[[-35 -18 -11   2]
 [-69 -40  88  81]
 [ 33  25   5 -11]] 88

[[ 65 -10 -66 -70  17 -23 -52]
 [ 26 -11  30  41  67 -11   1]] 30

[[ -6  67 -17 -68 -28]
 [-25 -36 -15  58  19]] -15

[[  0 -74  81  89  74   6]
 [ -3 -21 -69  11  43 -89]] -69

[[ 65  43  60 -47 -11]
 [-10 -56   4  -9  74]] 4

[[ 17 -55 -18 -68 -12  48]
 [-43  15  90  40  15 -12]] 90

[[ -8  -1  59 -48]
 [ 11 -48 -85  -8]] -85
---
[[-20, -24, -38, 1, 24, 31, 16], [-10, 12, -5, -90, 39, 5, 3], [-17, 22, 3, -57, 37, -69, -44]] ans = 24
[72, -25, 35, -70, 27] ans = 35
[[-38, -21, -5, 1, -40, -9, 21], [-5, -4, 67, 2, 14, -1, -8], [-5, 16, -1, 9, 7, -15, -6]] ans = -40
[[-69, -27, -54, -27], [56, 36, 14, 41]] ans = -27
[37, -28, 20, 55, -33, -69] ans = 55
[-84, -6, -40, 12, -28] ans = -40
---
[ 28 -91  75  91  77] --> 77

[[-10 -86 -68 -28  -9]
 [-59  16 -60 -17 -76]
 [-89 -74 -32 -27  55]] --> 16

[-60  78 -57   8  53  51 -41] --> 53

[-70 -48  67 -26  28] --> 28

[-90  50  47  82   7] --> 50

[ -6  67 -77   0] --> 0

[ 14  38 -64 -52] --> 14

[ 33 -79  47  -7 -53 -13] --> 33

[86 -9 39  0 13 12] --> 39

[-84  58  61 -34 -79 -49] --> 58
---
[ 14 -31 -75 -73  23  51  21] → -73

[-47 -61 -42 -66  80] → -42

[ 20  53 -55  22 -43  68  48] → 22

[-14  52 -50 -27  66] → -50

[-12  11  39  58  86] → 39

[[  7 -23  43 -20   0]
 [ 15 -20  39 -44  40]
 [ 31  28  73 -18  -3]] → 39

[-70 -61  13 -60 -28] → 13
---
[[200  41 188 205]
 [225 143 219 205]] value 200

[[5693 6748 6835 5683 6081 6589 6704]
 [3144 4851 3402 8515 4583 8432 4787]] value 5693

[[6684 3984 8781 1738]
 [6863 6640 6455 6181]] value 6684

[[  7 127  31  80 153 181]
 [ 74  83 225 198  24  72]] value 7

[[ 573 -637  297 -629]
 [ 448 -326 -209   39]] value 573

[[232 630 524 391 777]
 [574 451 531 588 423]] value 232
---
array([[-583, -384, -320, -399,  651, -361, -524],
       [-353,  407, -633,  310, -876,  239, -244],
       [-455, -175, -219, -162,  614, -214, -419]]) Out: -320

array([-32, -15,  40,  -5,  43, -11]) Out: 40

array([-21, -31, -28,  43]) Out: -28

array([[955, 209, 842, 993, 683, 789],
       [330, 912, 754, 637, 707, 614]]) Out: 842

array([-882,  585, -437,  187, -181, -746,  731]) Out: -437

array([847, 520, 687, 180, 723]) Out: 687
---
[[-33 -12  -8 -72  -1 -24 -18  78 -12   1 -55  12 -52 -18 -43]
 [ 63 -59 -45 -48 -37 -55 -25  91  75 -70 -37  33 -34 -59  48]
 [ 29   9  42 -56  14  53  49 -35  26  -5 -72 -15  61  16  38]
 [ 58  12 -34 -65 -28  22   7  26  62  -5 -55 -31 -29  10  52]
 [ -4  72 -35 -57 -36  55 -69  54 -26  74 -42 -32 -60  68   2]
 [ 59 -47 -42 -45 -70 -22  26  69  61 -57 -84 -86  63 -58  49]
 [ 76 -34 -40  41  -2  12 -19 -69  80 -37  34  63 -61  -5  66]
 [-55  45 -65 -45 -64   9 -54  78 -47  41 -34 -66 -59  36 -42]] -> -18

[[ 19  -5  34  56 -13 -21  59  10]
 [-71   5   1  64  -3  15   1  34]
 [-81  -3  -2  26  -4  27 -20  21]
 [ 15  -7  -5 -60   4   8 -25 -26]
 [ 47  41 -40  87  17 -31  15  50]
 [-11 -29  43 -16 -16   2  29 -21]] -> 59

[[ 11   5   6  22  -8  18  17  15  24  11  18]
 [ 11  -4   9  22  -8  18  16  15  25  36  26]
 [  7   0   9  12  -8   9  16  15  12   6  11]
 [ 11  -4  18  43 -14  18  16  15  35  53  54]
 [ 11  -4   9  36  -8  18  16  15  28  36  35]
 [ 11  -4  25  43 -18  18  16  25  49  67  67]
 [ 11   3   8  20  -8  18  16  15   1   4  14]
 [ 11  -1   9  12  -8  18  16  15   4   4  13]
 [ 11  -4   9  22  -8  18  16  15  25  27  26]
 [ 11  -4  12  40 -13  18  16  15  28  42  40]
 [ 11  -4   9  22  -8  18  16  15  25  36  26]] -> 11

[[ 31 -15 -54 -21  56 -56 -11 -58   5   5  54]
 [-31  34  57 -29 -55  31 -16 -57  72  -7 -44]
 [-59 -72  24  19 -30  13  36 -28 -33   7 -24]
 [-66 -13 -17 -56 -73  29  36  31 -32  73  40]
 [-41 -39 -59 -21 -17  37  67  41 -45  -5  -4]
 [ 57  72 -52  63  13  -9  -2  46 -24  22   8]] -> 5

[[ 11  -3 -10   2 -17  12  57]
 [ -1   0   0  -1   0   1  -1]
 [ -1   1   0  -2   1  -1   0]
 [  1   0   2  -3   0   1   2]
 [  2   0   1  -1   2   0  -1]
 [ 26 -10 -15  26  73 -28 -16]] -> 12

[[ 27 -52  68  79  83 -74 -55 -45  23   1  26  51]
 [-82  69 -57 -33 -21  -6 -30 -51  64 -77 -81 -73]
 [-35  11  14  36  56 -71 -78 -76  72 -64 -42 -24]
 [ 27  -8 -22 -34 -62  73  78  75 -71  54  -8  13]
 [-43  18   7  31  49 -69 -74 -78  77 -66 -44 -26]
 [ 36 -58  74  71  74 -72 -59 -42  16   2  32  51]
 [ 24   5 -32 -47 -69  75  84  75 -66  30  23   2]] -> 26
---
[66, 15, -5, 24, 41] ⇒ -5
[16, -53, -8, -77, -44, 20, -5] ⇒ -8
[-77, 81, 50, 39, 7, 36, 73] ⇒ 50
[0, -19, 54, -68, 75] ⇒ 54
[-91, -45, 80, 55, 37] ⇒ 80
[68, -31, 24, 26] ⇒ 24
[15, -22, -46, 90] ⇒ -46
---
array([[ -7,  -2,   0,  24,  12,   1,  29],
       [  8, -14,   8,  34, -13,  13,  -8],
       [ 18, -76, -13,   5, -19,   7,  -3]]) | 18

array([[  1, -12,  -6, -76],
       [ 27,  22,   5, -53],
       [ 21, -46,  55,  84]]) | 21

array([[ -7,  -2,  15,  48,  -1],
       [  2,   1,  76,  11,   3],
       [ 27,  18, -22,  -7, -17]]) | 27

array([[ 18,  14,   0, -15, -12,   6, -19],
       [-38, -39, -23,  10, -21, -29,  25],
       [ 22, -65,  16, -64, -32,  26, -32]]) | 22

array([[ 66,  39,  26,   1,   0, -11],
       [ 16, -13,  47,   3,   3, -36],
       [ 24,  -7,  49,   3,   3, -36]]) | 24

array([[ 14,   4,  -9,  35,  49,  21],
       [-20,  23,   0, -69,  14,  70],
       [-21,  33,  17,   9,  28,  18]]) | -21

array([[ 35, -49,  31, -49, -59, -65,  -8],
       [-66,  85,  84,  32,  25, -82,  -8],
       [ -1,  37,  13, -49, -41, -34,  10]]) | -1
